Each row has a class, written as a number after it.
[-34 -16 -12 -12   4  42  24  25 -25 -35  79 -12 -21  17  31  44 -11  -4
 -53  18  18  26  65 -62 -55 -21  17 -38 -17 -10 -34 -37  -7]
1
[-38 -31  -8  12 -27  44 -21  31   5 -23  24   7 -27   6 -28 -11 -35  20
 -20 -18  -6  57  -8 -18 -52 -41  -2  11  63  -7 -15  -5  27]
10
[ -2 -25   1  19 -36  52  -5  38 -21 -43  23  13  -7  -4 -25  -9 -25  14
 -25 -31  -9  55 -17 -15 -43 -43  11  15  42 -11 -20  -5  27]
1
[-23 -34  -1   8 -20  33 -20  20 -11 -15  25  12  -5   4 -33  -9 -46  24
 -22   3  -8  50 -11  -8 -47 -44  -8  11  40  -5  -8   8   8]
3
[-42  -3  38 -52 -42 -24   0   1 -30 -19   9  -3  -5 -24  17  -3  -4  -1
  -6  22 -41   6  16 -53 -64  24 101 -17   6   0 -22 -27  24]
3
[-11 -39 -16  11 -20  56 -29  33  -7 -18  22  17 -21   7 -29 -24 -39  25
 -18 -22  -3  43 -20   3 -46 -34 -11  17  56 -22   4  10  33]
10
[-26 -11 -16  -3   8  45  28  39 -11 -28  62  -9 -25  28  36  49 -18 -14
 -43  19  25  30  64 -72 -47 -34   9 -42 -10 -10 -32 -26 -11]
6
[-12 -15 -28  -9  15  52  22  13 -15 -14 101  -5 -29  13   2  55 -36  -8
 -47  21  20  18  61 -73 -40 -20  -6 -42 -26 -18 -18 -11 -42]
3
[-11 -37  -9   2  -8  61  -1  43 -11 -29  23  12 -11   3 -12 -32 -16  40
 -19 -22  -5  52 -13  -4 -53 -27 -16  16  39   2 -14   4  24]
5
[-16  25  35 -45 -45  -1   4   3 -44 -34 -21 -14 -19 -32  25  -4  22 -19
   9   3 -24   7  27 -57 -58  29  95   3   9 -22 -16 -30  31]
11
[ -1 -24  -6   8 -42  54   1  35 -11 -45  13  18 -11 -10 -18  -8 -17  13
 -11 -40  -4  51 -22 -13 -46 -35   8   9  46 -21 -10 -13  13]
10
[-41  -5  33 -59 -43 -17  -4  19 -30 -26  -1 -13 -12 -10  20   0  16   4
 -25  18 -35  11  19 -44 -66  33 102 -13  10  -4 -21 -24  28]
2
[-25 -32  -3   7 -29  45 -19  25 -12 -14  40   7 -10   7  -7 -16 -40  27
 -30  -9  -9  54 -11  -1 -48 -42 -18   7  48  -5 -16  -4   8]
7
[-50   1  30 -63 -36 -22  -4  13 -31 -18  17 -11  -2 -14  19   2   4  -8
 -11   7 -34   3  12 -35 -60  29  90 -15 -12   1 -18 -29  15]
0
[-45   3  35 -55 -44 -27   2   1 -37 -32  -6  -4  -6  -5  23   0  32   0
  -1  24 -37   9  12 -48 -49  34  85 -14  -3  -2 -12 -33  29]
12
[-40   0  30 -60 -42  -9  -7   6 -48 -29   1 -11 -11 -17  10  -1  16  -9
 -11  25 -41   4  16 -42 -57  27  99 -11  13  -6 -26 -30  34]
11
[-34   5  41 -65 -42  17  15 -14 -47 -29  -4  -7 -27 -28  43  -4  25 -18
   6  10 -27  -3  17 -76 -40  33  76  -4   1 -14 -28 -54  20]
7
[-47   0  35 -57 -37 -14   7   4 -38 -34  -2   1  -6  -7  25  -3  27  -2
   3  21 -33  12   7 -52 -57  33  79 -11  -1   7  -3 -31  20]
12
[-37 -44 -15   5 -32  39 -14  28 -13 -25  43   4  -6  13 -23  -3 -41  26
 -37  -8  -8  46 -16  -1 -49 -44 -15  13  39  -2 -18 -10   0]
0
[-34   8  41 -51 -47   4   4  -7 -49 -38 -21 -18 -27 -22  31   2  45 -18
   3  17 -35   7  26 -57 -53  24  89   4  14 -18 -38 -45  16]
11
[-26 -14 -23 -10  -3  49  27  19 -26 -19 102 -12 -29  27  22  41 -34  -2
 -63  25  -2  11  61 -46 -33 -10   8 -45 -21  -8 -17 -36   3]
7
[ -3 -21   8  25 -35  53   4  39  -4 -37   0  16 -13 -11 -16 -11 -28   3
  -2 -29  -5  50 -22 -30 -54 -47  14  17  58  -6 -16  -7  20]
6
[-37 -34  -8  22 -28  39 -20  32  -5 -26  14  17 -11  16 -24 -10 -20  25
 -18  -1  -5  60 -16 -10 -45 -40 -19  18  50  -4  -6  -3   8]
12
[-30 -15 -26  -7  -1  49  33  45 -15 -27  63 -15 -28  18  27  47 -14  -5
 -55  17  25  33  68 -61 -55 -18  13 -31  -8 -19 -23 -24 -22]
2
[-49   2  26 -58 -44  -5   3  16 -33 -32  19 -13 -21 -12  26  -3   6  -1
 -13  18 -39  10  13 -59 -61  32  97 -16  -3  -5 -22 -31  27]
8
[-15  12  27 -61 -43 -16  13  -3 -32 -32  -5 -10  -4 -29  37  -2  33 -14
   6   2 -17  12  26 -59 -56  29  97 -11 -19  -7 -16 -25  29]
5
[-31 -30  -8  23 -21  43 -17  36 -11 -26  35   9 -22  10 -18  -8 -47  19
 -31 -14  -3  57  -8 -24 -55 -40 -13  17  49  -4 -16   4  24]
1
[ -7 -23  -1  15 -38  54   1  34 -13 -52   1  23   0  -5 -19 -20  -7  25
 -11 -23  -8  54 -25  -5 -45 -34  -7  19  52  -4  -8 -10  17]
12
[-26   9  48 -57 -48  10  15 -15 -40 -24 -14  -9 -30 -28  43  -4  31 -24
   8   6 -34  -2  19 -74 -41  32  86  -4   3 -14 -29 -54  18]
7
[-33   8  47 -50 -51   7   7 -10 -34 -41 -16 -18 -34 -20  40   1  39 -19
   5   9 -42   3  23 -62 -53  31  87   4   5 -21 -32 -48  14]
8
[-28  18  49 -62 -43   7   9  -6 -41 -34 -38  -9 -26 -24  43   2  45 -32
   4  12 -24  10  20 -68 -46  21  79   7  -5 -12 -26 -48  16]
9
[  2 -21  10   6 -43  58   1  27 -22 -33  16  16  -2 -15  -5 -18 -29  14
 -15 -31  -9  48 -20 -15 -51 -35   3  13  44 -13  -9 -20  11]
7
[-15 -21  -6  19 -22  42 -19  30 -16 -30  26   5 -22  15 -21  -6 -32  14
 -28 -14   0  59  -9 -12 -39 -46 -19  15  38 -17 -12   3  19]
1
[-31   0  38 -65 -47  -2   6  -6 -33 -35 -13  -9 -28 -15  39  -3  49 -26
   4  11 -43   4  19 -57 -43  30  93 -10   2 -12 -31 -43  23]
5
[-28  18  47 -49 -50   1  -1  -9 -47 -36 -28 -16 -32 -23  32   0  44 -24
   9  15 -42   2  25 -49 -52  29  93   8  18 -27 -35 -46  21]
11
[-20 -12 -18  -5   4  42  40  27 -15 -19  59 -13 -16  15  42  52  -7  -9
 -50  18  31  35  70 -73 -50 -31  -4 -30 -30   1 -28 -30 -28]
9
[-50   6  28 -54 -40 -20   1   4 -28 -39   1   1   1  -6  25   0  19   4
  -5  20 -28  14  13 -47 -52  32  79 -13   1   8 -12 -31  34]
12
[-42   6  35 -61 -40 -26   4   4 -38 -29  10  -7  -6 -18  14   0  -3   1
 -16  27 -38  11  19 -51 -57  23  91 -22  -4  -1 -23 -29  29]
3
[-14 -25  -7  11 -15  64 -18  43 -33 -29  17  10 -10   4 -30 -26 -30  39
 -16 -16 -11  47 -18  17 -49 -28 -16  31  54 -20  -9   5  26]
11
[ -7 -29  -6  11 -42  55   2  30 -20 -40  22   8  -6 -10 -19 -11 -24  21
 -15 -25 -13  48 -23 -11 -51 -29   4  21  32 -14  -9  -2   6]
8
[-13 -33 -12  13 -18  61  -4  30 -21 -38  18  20 -13  18 -16 -23 -18  36
 -13  -7  -6  50 -18   7 -48 -32 -34  24  47 -14   7   2  20]
12
[-11 -35  -7   3 -15  62  -8  41 -22 -22  25  14  -6   1 -18 -25 -37  30
 -16 -28  -5  35 -21   9 -55 -29 -16  28  39 -14  -4  -1  12]
0
[  2 -26   8  15 -28  59   1  43 -11 -37   1  18 -10  -4 -17 -12 -21   6
  -7 -27 -11  51 -22 -18 -51 -46  12  16  52  -4 -20   2  25]
6
[-42  -1  41 -59 -38  -4   4  11 -35 -14   7  -7 -12 -17  39  -9   8  -7
 -10  11 -34   7  15 -61 -53  28  90 -21   1   6 -24 -42  23]
7
[-22 -18 -15 -11   0  52  35  25 -24 -16  73 -12 -22  17  36  44 -15 -10
 -52  16  13  29  67 -63 -38 -24   1 -41 -21  -5 -34 -35 -19]
7
[-28   7  38 -61 -48  14  13 -15 -40 -27  -1  -9 -29 -24  46  -3  24 -21
   2   8 -29   0  22 -73 -39  29  80  -7   4 -17 -30 -50  20]
7
[ -8 -32  -2   8 -39  49  -2  44 -15 -40   1  22 -10  -3 -14  -5 -19   9
 -22 -28  -5  61 -20 -20 -59 -44   5   9  46  -8 -12 -12   9]
10
[-21 -26 -17  15 -19  39 -25  29 -15 -14  39  12 -17   8 -27  -6 -31  14
 -15  -4  -4  54 -10 -15 -52 -40 -18  16  45 -10  -2   8  -2]
4
[-12 -40 -18   7 -25  57 -28  36 -24 -25  38  20 -10  -1 -29 -26 -30  25
 -21 -14 -16  45 -25  -3 -53 -30  -2  19  54  -6  -1  12  20]
4
[-33 -37 -10   7 -28  38 -19  28  -5 -16  27  14 -23  12 -22  -1 -26   9
 -16  -7  -8  51 -19 -12 -44 -44  -5   8  50  -7 -12  -4   0]
10
[-31   6  39 -61 -53   8   6 -11 -42 -39  -9 -15 -34 -17  40  -4  28 -18
   8  18 -39  -3  16 -70 -48  32  94   2   8 -26 -24 -45  25]
8
[-16 -13 -30  -6  15  54  18  19 -23 -26 107 -10 -33  21  10  48 -28  -7
 -61  20  21  18  65 -67 -46 -19   5 -37 -23  -8 -21 -14  -4]
1
[-15 -10 -23 -18   1  43  21  27 -24 -35  70  -6 -14  13  39  45   2 -15
 -49  20  21  34  69 -69 -59 -24  13 -40 -21  -4 -22 -27 -31]
4
[-53  -6  29 -59 -41 -16   2  27 -32 -25  -1 -10  -9 -16  25  -2   9   4
 -18  17 -29  17  15 -46 -71  30  91 -11  16  -4 -23 -24  21]
2
[-13   8  29 -59 -47  -6   8  -8 -38 -33 -20  -3 -19 -36  31  -1  25 -24
   5   2 -18   3  27 -60 -67  29  97  -7   0 -19  -9 -30  43]
10
[ -8 -14 -39 -15   9  51   6  13 -13 -21 114  -6 -25  17   1  51 -21 -12
 -52  19  16  19  64 -68 -50 -19  12 -47 -14 -13 -13 -10 -24]
4
[-32 -25   1   8 -23  33 -27  30 -25 -22  38   5 -15  16 -24  -4 -31  14
 -25  -4  -7  60 -14  -6 -45 -46  -7  14  38  -9 -13   5  14]
1
[-24  -5 -28  -5   7  40  17  20 -26 -33 108 -17 -23  25   3  61 -21 -13
 -68  20  18  23  66 -48 -36 -20   7 -49 -40 -14 -16 -24  -9]
1
[-23  15  33 -50 -42  -4   7   1 -48 -39  -3  -7 -18 -33  36  -6  14 -18
  -2   1 -17   6  23 -68 -59  30  93   0  -5 -12 -17 -28  43]
1
[-35 -37  -9  13 -26  35 -24  28  -4 -14  24   9 -24   9 -21 -10 -32  19
 -19  -7  -6  50 -12  -5 -49 -42 -12  10  59 -12 -11  -5  14]
10
[-10 -27 -14  22 -22  60  -2  35 -12 -36   9  24 -10   8 -21 -26 -26  33
  -5 -19  -1  47 -25  -5 -40 -27 -22  28  48 -14  10   3  26]
12
[-26 -15 -19  -3  -2  40  21  35 -20 -30  68  -4 -17   8  32  43  -1  -8
 -50  18  11  30  67 -66 -60 -20  13 -35  -6  -1 -37 -36 -23]
4
[-19 -40 -14   6 -21  62 -17  42 -18 -24  33  14  -5   3 -21 -21 -44  27
 -25 -29  -6  36 -20  10 -46 -30 -15  23  42 -15  -9   1  13]
0
[-16  -8 -37  -7   3  30   2  18 -26 -23 104 -11 -17  25   0  59 -14 -13
 -61  26  15  23  59 -44 -43 -16   0 -49 -41 -16   0 -18 -35]
4
[-17  -4 -21   2   3  31  22  29 -20 -29  78 -11 -25  31  16  56 -26 -11
 -56  23   7  16  63 -48 -35 -19   6 -40 -25 -10 -23 -18   7]
6
[ -9  -7 -21  -7  20  54  21  21 -12 -22  86  -8 -30  29  15  59 -19 -19
 -44  19  23  18  62 -67 -40 -25  -1 -41 -27 -11 -21 -10 -20]
6
[-34   5  36 -63 -49   8  19 -10 -42 -51  -7 -15 -22 -18  46   7  36  -9
  -3  13 -31   8  23 -74 -52  32  82  -1 -10 -11 -35 -44  13]
8
[-16 -15 -20 -12  -3  41  22   9 -28 -12 101 -15 -22  30  18  49 -28  -4
 -59  23   0  14  62 -41 -30 -14  -2 -46 -28 -14 -15 -27  -9]
7
[-18 -10 -31 -13   3  38  12  20 -29 -32  97  -8 -22  28   8  53 -17  -9
 -60  28   3  18  63 -46 -43 -12   4 -45 -24 -13  -9 -26 -13]
4
[ -1 -30 -12  -2 -40  59  -2  44  -4 -47  20  18   2 -10 -13 -20 -16  13
 -19 -38  -4  57 -21 -16 -41 -37  23   1  42  -6 -16  -3  22]
5
[ -4 -23   5   2 -40  73   2  39 -21 -32  29  17  -7 -11 -15 -20 -29   8
 -14 -32 -16  53 -24 -12 -42 -43  18   7  50  -6 -15 -15  17]
7
[-38 -39 -16  13 -24  48 -17  37  -2 -22  40   2 -13  13 -25  -4 -34  25
 -30  -7  -4  62 -17 -15 -46 -44 -14  10  35  -3 -17   6  -7]
8
[-24  -9 -16  -9   4  46  39  23 -11 -33  74  -8 -21  14  25  53 -26  -5
 -48  20  20  27  73 -79 -46 -25  12 -46 -21 -14 -30 -37 -26]
3
[-18   3  28 -62 -48  -7  11  -3 -40 -33  -4  -5  -8 -32  30  -7  30 -19
   6   7 -27   1  18 -58 -53  32 103  -9  -8 -10 -13 -33  38]
5
[-17 -15 -21  -5  -2  31  17  12 -25 -16  94 -11 -24  16   0  54 -32 -10
 -55  31   3  17  63 -49 -40 -19   9 -45 -29 -19 -14 -16 -26]
3
[-10 -15 -23 -21  14  70  23  13 -19  -9 106  -6 -31  21  18  44 -32 -10
 -45  12  12  16  60 -69 -35 -16   1 -41 -18 -12 -19 -18 -17]
7
[-18 -18 -32 -16   3  31  24  12 -17 -25  99 -16 -20  32  10  55  -6  -6
 -57  24   5  19  63 -39 -33 -12   9 -51 -42 -11 -13 -22 -11]
5
[-35 -39 -10   8 -26  36 -29  31  -2 -18  20  12 -20  12 -25  -7 -29  15
 -25  -7  -3  56 -15  -6 -50 -47 -10   5  54  -9 -11  -3   9]
10
